Below is a small trained network, with its code and all its weights. Each question gives an input and a target symbol and asks what happens when units are switched off, that is, made to give their printed mean instead of their output.

import numpy as np


def w(rows, s, z=0):
    codes = np.array(rows[::2]) - 128.0
    scale = np.full(codes.shape[1], s)
    scale[-1] = z or s
    return codes * scale


def norm(h):
    return h / np.sqrt((h * h).mean(-1, keepdims=True) + 1e-5)


def f(y):
    return y / 2 * (1 + np.tanh(0.7978845608 * (y + 0.044715 * y**3)))


def softmax(a):
    e = np.exp(a - a.max(-1, keepdims=True))
    return e / e.sum(-1, keepdims=True)


def log_softmax(a):
    a = a - a.max(-1, keepdims=True)
    return a - np.log(np.exp(a).sum(-1, keepdims=True))


def net(x, mask):
    ids = ['ΓΘΣΦαβεζηλξπτω'.index(c) for c in x.split()]
    T = len(ids)
    res = E[ids] + P[:T]
    u = 0
    for l in range(2):
        r = norm(res)
        for j in range(2):
            rows = slice(3 * j, 3 * j + 3)
            q, k, v = (r @ M[l][rows].T for M in (Q, K, V))
            z = softmax(np.where(np.tri(T) > 0, q @ k.T / 3**0.5, -1e9)) @ v
            o = O[l][rows]
            res = res + np.where(mask[u + j], z, o[:, -1]) @ o[:, :-1]
        u += 2
        y = f(norm(res) @ A[l][:, :-1].T + A[l][:, -1])
        res = res + np.where(mask[u : u + 12], y, B[l][:, -1]) @ B[l][:, :-1]
        u += 12
    return log_softmax(norm(res)[-1] @ U[:, :-1].T + U[:, -1])


Q, K, V, O, A, B = {}, {}, {}, {}, {}, {}
E = w([
[71,133,142,201],'Γ',
[65,94,60,200],'Θ',
[116,74,74,91],'Σ',
[95,60,20,127],'Φ',
[152,85,97,53],'α',
[117,95,124,250],'β',
[120,91,109,96],'ε',
[120,81,136,118],'ζ',
[144,214,130,87],'η',
[159,174,65,57],'λ',
[66,133,82,214],'ξ',
[120,149,97,204],'π',
[83,197,116,200],'τ',
[73,67,73,187],'ω',
],0.011)
P = w([
[42,117,164,12],'0',
[5,138,76,77],'1',
[64,129,76,111],'2',
[120,117,83,135],'3',
[167,116,95,153],'4',
[218,118,107,181],'5',
[254,120,79,201],'6',
],0.0077)
Q[0] = w([
[125,142,255,80],'0.h0',
[56,127,197,42],'0.h0',
[184,114,139,127],'0.h0',
[140,173,73,165],'0.h1',
[102,120,117,109],'0.h1',
[180,97,22,172],'0.h1',
],0.0093)
K[0] = w([
[34,67,217,26],'0.h0',
[8,145,176,92],'0.h0',
[191,11,250,167],'0.h0',
[210,97,94,228],'0.h1',
[98,133,124,199],'0.h1',
[254,146,67,166],'0.h1',
],0.0063)
V[0] = w([
[175,170,123,66],'0.h0',
[120,53,41,177],'0.h0',
[163,2,134,130],'0.h0',
[111,71,100,26],'0.h1',
[88,22,164,81],'0.h1',
[78,223,198,186],'0.h1',
],0.0063)
O[0] = w([
[82,22,204,184,84],'0.h0',
[120,254,142,119,252],'0.h0',
[157,142,169,129,86],'0.h0',
[154,176,142,145,193],'0.h1',
[167,236,172,74,138],'0.h1',
[145,37,139,66,82],'0.h1',
],0.006,0.0035)
A[0] = w([
[73,134,142,136,157],'0.n0',
[139,93,145,17,159],'0.n1',
[124,49,86,120,168],'0.n2',
[132,131,89,198,205],'0.n3',
[70,36,175,153,4],'0.n4',
[67,153,206,147,106],'0.n5',
[86,187,121,110,118],'0.n6',
[140,186,168,159,128],'0.n7',
[36,96,254,142,105],'0.n8',
[102,191,142,100,160],'0.n9',
[254,101,116,96,140],'0.n10',
[27,140,80,181,192],'0.n11',
],0.0069,0.0025)
B[0] = w([
[33,162,194,83,149],'0.n0',
[44,253,103,118,144],'0.n1',
[30,159,123,166,134],'0.n2',
[119,216,140,81,212],'0.n3',
[130,84,213,126,109],'0.n4',
[76,62,207,82,126],'0.n5',
[192,116,175,163,184],'0.n6',
[143,77,173,65,144],'0.n7',
[163,190,192,83,122],'0.n8',
[145,146,172,20,181],'0.n9',
[83,195,152,143,136],'0.n10',
[122,217,212,103,254],'0.n11',
],0.0039,0.0053)
Q[1] = w([
[77,93,95,77],'1.h0',
[3,40,161,180],'1.h0',
[130,40,213,97],'1.h0',
[113,105,172,74],'1.h1',
[57,75,110,63],'1.h1',
[170,199,127,196],'1.h1',
],0.0073)
K[1] = w([
[26,57,131,113],'1.h0',
[145,97,177,55],'1.h0',
[97,132,67,1],'1.h0',
[99,158,179,82],'1.h1',
[62,125,104,109],'1.h1',
[172,79,52,188],'1.h1',
],0.0068)
V[1] = w([
[80,6,59,17],'1.h0',
[171,121,60,254],'1.h0',
[127,103,241,160],'1.h0',
[114,125,134,242],'1.h1',
[211,105,69,84],'1.h1',
[178,132,14,120],'1.h1',
],0.0072)
O[1] = w([
[140,176,196,159,1],'1.h0',
[89,181,109,83,17],'1.h0',
[216,148,48,168,39],'1.h0',
[102,155,100,46,42],'1.h1',
[66,134,207,254,78],'1.h1',
[72,145,186,123,145],'1.h1',
],0.0086,0.0044)
A[1] = w([
[148,93,172,76,35],'1.n0',
[92,212,147,210,112],'1.n1',
[43,181,53,126,186],'1.n2',
[211,154,83,116,151],'1.n3',
[81,1,69,95,255],'1.n4',
[198,213,206,234,151],'1.n5',
[101,94,145,33,124],'1.n6',
[38,69,150,190,214],'1.n7',
[106,154,80,177,124],'1.n8',
[91,143,207,207,119],'1.n9',
[82,138,133,155,96],'1.n10',
[73,170,129,184,155],'1.n11',
],0.0078,0.0039)
B[1] = w([
[109,149,104,100,121],'1.n0',
[167,176,146,146,163],'1.n1',
[133,109,126,149,254],'1.n2',
[149,98,87,120,156],'1.n3',
[171,83,129,220,163],'1.n4',
[149,167,97,165,156],'1.n5',
[1,136,91,162,143],'1.n6',
[164,86,187,186,153],'1.n7',
[147,122,146,108,155],'1.n8',
[123,114,112,179,140],'1.n9',
[143,125,185,133,134],'1.n10',
[186,121,130,113,167],'1.n11',
],0.0089,0.0088)
U = w([
[86,13,70,199,130],'Γ',
[171,146,110,103,148],'Θ',
[62,242,198,105,73],'Σ',
[116,123,232,241,145],'Φ',
[106,166,106,21,193],'α',
[190,19,159,153,180],'β',
[1,100,144,165,86],'ε',
[198,20,46,80,174],'ζ',
[178,172,168,128,77],'η',
[44,157,130,82,157],'λ',
[153,208,147,128,107],'ξ',
[118,106,125,119,3],'π',
[66,117,92,140,121],'τ',
[184,168,109,125,136],'ω',
],0.01,0.0032)

Each question gives the input, a string of symbols that net reads in full, and the target symbol t.
The units are the heads (3 rows each of Q, K, V and O) and the neurons (one row each of A and B). Each row of codes is followed by its name. A weight is (code - 128) times the scale printed after its matrix; where a second scale follows, it is the last column's (O, A, B and U).
mask holds one flag per unit, layer by layer, with each layer's heads first. A switched-off unit (its flag False) gives its mean, the last column of its rows in O or B, instead of its output. The means were averaged over made-up inputs and are rounded, as every weight is.
A unit's drop is (log p(t) with every unit on - log p(t) with that unit switched off) / (log p(t) with every unit on - log p(t) with every unit switched off).
The circuit of an input: a set's keep is (log p(t) with only the set's units on - log p(t) with every unit switched off) / (log p(t) with every unit on - log p(t) with every unit switched off). Starting from the 12 units with the biggest drops (on a tie, the unit counted first), units are removed one at a time, each time the one whose removal leaves the highest keep (on an exact tie, the one counted first), for as long as the keep stays at least 0.8.
circuit, biggest first: the units of the circuit, biggest drop first
most important unit: the unit with the biggest drop
k most important neurons: the k neurons with the biggest drops, biggest first
top k neurons in layer l: the k neurons of layer l with the biggest drops, biggest first
drop of u: that unit's drop, to one decimal
input α τ η λ ω ε, target α: most important unit -> 1.h0
input λ Φ ω, target Σ: circuit, biggest first -> 0.h0, 0.n11, 1.n4, 1.h0
input α λ ζ Γ Γ ω, target ζ: circuit, biggest first -> 1.h0, 1.n6
input α λ τ Φ Φ λ, target Σ: circuit, biggest first -> 1.h1, 1.h0
input α Γ Θ λ Γ Γ, target ζ: circuit, biggest first -> 1.h0, 1.h1
input Γ λ ω τ Φ λ, target Σ: circuit, biggest first -> 1.h1, 1.h0, 0.h1
input Γ τ η Σ, target β: circuit, biggest first -> 1.h0, 0.h1
input π λ λ λ η, target Φ: circuit, biggest first -> 1.h1, 0.h0
input τ ω λ λ, target Φ: circuit, biggest first -> 0.h1, 1.h0, 0.h0
input η π τ ε, target Γ: circuit, biggest first -> 1.n4, 1.n6
input Γ Σ Γ ω τ η, target Γ: 2 most important neurons -> 0.n11, 1.n4
input τ Γ ζ, target ζ: top 2 neurons in layer 0 -> 0.n4, 0.n11
input τ β τ Γ β τ π, target Γ: 3 most important neurons -> 1.n4, 0.n11, 1.n2
input Φ Θ λ ε Γ λ α, target Φ: most important unit -> 1.h1
input λ τ α, target Γ: circuit, biggest first -> 1.n4, 1.n6
input λ Φ Σ, target Σ: 2 most important neurons -> 1.n4, 0.n1
input η τ Γ, target Γ: 2 most important neurons -> 0.n1, 0.n2
input ε τ π Γ, target Γ: 2 most important neurons -> 1.n4, 0.n1
input Φ Γ λ, target ζ: top 3 neurons in layer 0 -> 0.n11, 0.n6, 0.n3
input η Φ ω α, target α: most important unit -> 0.h1
input Γ ζ β, target ζ: drop of 1.h1 -> 0.3
input π Φ ζ τ α τ η, target Γ: drop of 0.h0 -> 0.4
input λ π Γ λ α, target Φ: drop of 0.n11 -> 0.6
